Below are the code and all the weights of a small trained network. Each question names an input and a class and asks about switching units off, where a switched-off unit gives its printed mean instead of its output.

import numpy as np


def w(rows, s, z=0):
    codes = np.array(rows[::2]) - 128.0
    scale = np.full(codes.shape[1], s)
    scale[-1] = z or s
    return codes * scale


def norm(h):
    return h / np.sqrt((h * h).mean(-1, keepdims=True) + 1e-5)


def f(y):
    return np.maximum(y, 0)


def log_softmax(a):
    a = a - a.max(-1, keepdims=True)
    return a - np.log(np.exp(a).sum(-1, keepdims=True))


def net(x, mask):
    res = np.array(x, float).reshape(1, 8) / 4 @ E
    u = 0
    for l in range(2):
        y = f(norm(res) @ A[l][:, :-1].T + A[l][:, -1])
        res = res + np.where(mask[u : u + 4], y, B[l][:, -1]) @ B[l][:, :-1]
        u += 4
    return log_softmax(norm(res)[-1] @ U[:, :-1].T + U[:, -1])


A, B = {}, {}
E = w([
[153,127,156,132],'x0',
[183,182,83,95],'x1',
[129,50,131,185],'x2',
[234,146,166,89],'x3',
[160,153,159,105],'x4',
[66,188,13,180],'x5',
[71,67,135,3],'x6',
[100,112,235,133],'x7',
],0.0055)
A[0] = w([
[66,227,254,37,221],'0.n0',
[34,217,137,134,254],'0.n1',
[127,37,138,89,145],'0.n2',
[229,126,217,54,236],'0.n3',
],0.0041,0.0015)
B[0] = w([
[216,209,170,90,239],'0.n0',
[194,163,253,121,213],'0.n1',
[193,95,26,109,183],'0.n2',
[225,171,135,38,255],'0.n3',
],0.0058,0.0033)
A[1] = w([
[106,133,183,57,59],'1.n0',
[102,186,250,178,96],'1.n1',
[62,48,155,122,252],'1.n2',
[135,225,71,175,176],'1.n3',
],0.012,0.0018)
B[1] = w([
[108,158,68,73,208],'1.n0',
[247,76,173,165,216],'1.n1',
[101,39,49,129,187],'1.n2',
[72,158,171,193,254],'1.n3',
],0.012,0.0063)
U = w([
[42,204,116,202,192],'0',
[182,104,192,115,165],'1',
[110,180,140,3,184],'2',
[172,116,143,53,147],'3',
[142,123,200,176,4],'4',
[51,11,52,117,114],'5',
],0.014,0.0039)

Each question gives the input, the list of numbers given to net, and the class t.
The units are the neurons (one row each of A and B). Each row of codes is followed by its name. A weight is (code - 128) times the scale printed after its matrix; where a second scale follows, it is the last column's (A, B and U).
mask holds one flag per neuron, layer by layer. A switched-off neuron (its flag False) gives its mean, the last column of its row in B, instead of its output. The means were averaged over made-up inputs and are rounded, as every weight is.
A unit's drop is (log p(t) with every unit on - log p(t) with that unit switched off) / (log p(t) with every unit on - log p(t) with every unit switched off).
The circuit of an input: a set's keep is (log p(t) with only the set's units on - log p(t) with every unit switched off) / (log p(t) with every unit on - log p(t) with every unit switched off). Starting from all 8 units, units are removed one at a time, each time the one whose removal leaves the highest keep (on an exact tie, the one counted first), for as long as the keep stays at least 0.8.
units of the circuit, in order: the units of the circuit, biggest drop first
top k neurons: the k neurons with the biggest drops, biggest first
top k neurons in layer l: the k neurons of layer l with the biggest drops, biggest first
drop of u: that unit's drop, to one decimal
input [-1,-2,0,2,-3,-3,5,4], class 2: units of the circuit, in order	1.n0
input [-2,1,4,-1,-4,-4,-4,-8], class 0: top 2 neurons	1.n1, 1.n2
input [-5,-1,-2,-2,8,4,3,1], class 1: top 2 neurons	0.n1, 1.n1
input [2,5,4,-5,-5,-7,-7,-8], class 0: top 2 neurons	1.n1, 1.n3
input [-3,6,-2,5,-3,6,6,-6], class 0: top 3 neurons	1.n3, 0.n3, 1.n0
input [-7,1,1,6,7,-2,-7,-6], class 0: units of the circuit, in order	1.n1, 1.n3
input [7,-6,-8,-8,4,0,-8,-7], class 4: units of the circuit, in order	1.n1, 0.n1
input [-4,-3,1,-1,3,-8,4,4], class 2: top 2 neurons	1.n0, 0.n3
input [-1,-4,8,-2,6,6,-1,3], class 5: top 3 neurons	1.n2, 0.n0, 0.n3
input [4,1,8,5,3,7,-3,1], class 0: top 2 neurons	1.n1, 0.n1
input [6,-7,1,-2,3,-5,6,-4], class 5: top 3 neurons	1.n2, 0.n1, 1.n1
input [-6,5,-3,8,-4,4,6,-7], class 0: top 2 neurons	1.n1, 1.n3
input [8,4,4,-3,-8,-5,2,6], class 5: top 2 neurons in layer 0	0.n1, 0.n2
input [8,-8,5,-6,3,-5,-4,-2], class 5: top 3 neurons	1.n2, 0.n0, 0.n1
input [0,-8,7,-5,3,-3,-6,-1], class 5: top 3 neurons	1.n2, 0.n0, 0.n1
input [-8,0,-1,8,-8,-7,5,8], class 2: top 2 neurons in layer 1	1.n0, 1.n1
input [1,6,-1,-4,7,5,-6,7], class 1: top neuron in layer 0	0.n1
input [-8,-3,-1,-4,4,4,-6,5], class 1: drop of 0.n0	0.0
input [-4,-8,-1,-2,-3,7,-1,4], class 5: drop of 0.n3	0.2
input [-2,-8,1,4,-4,-8,6,-7], class 5: drop of 1.n1	0.2
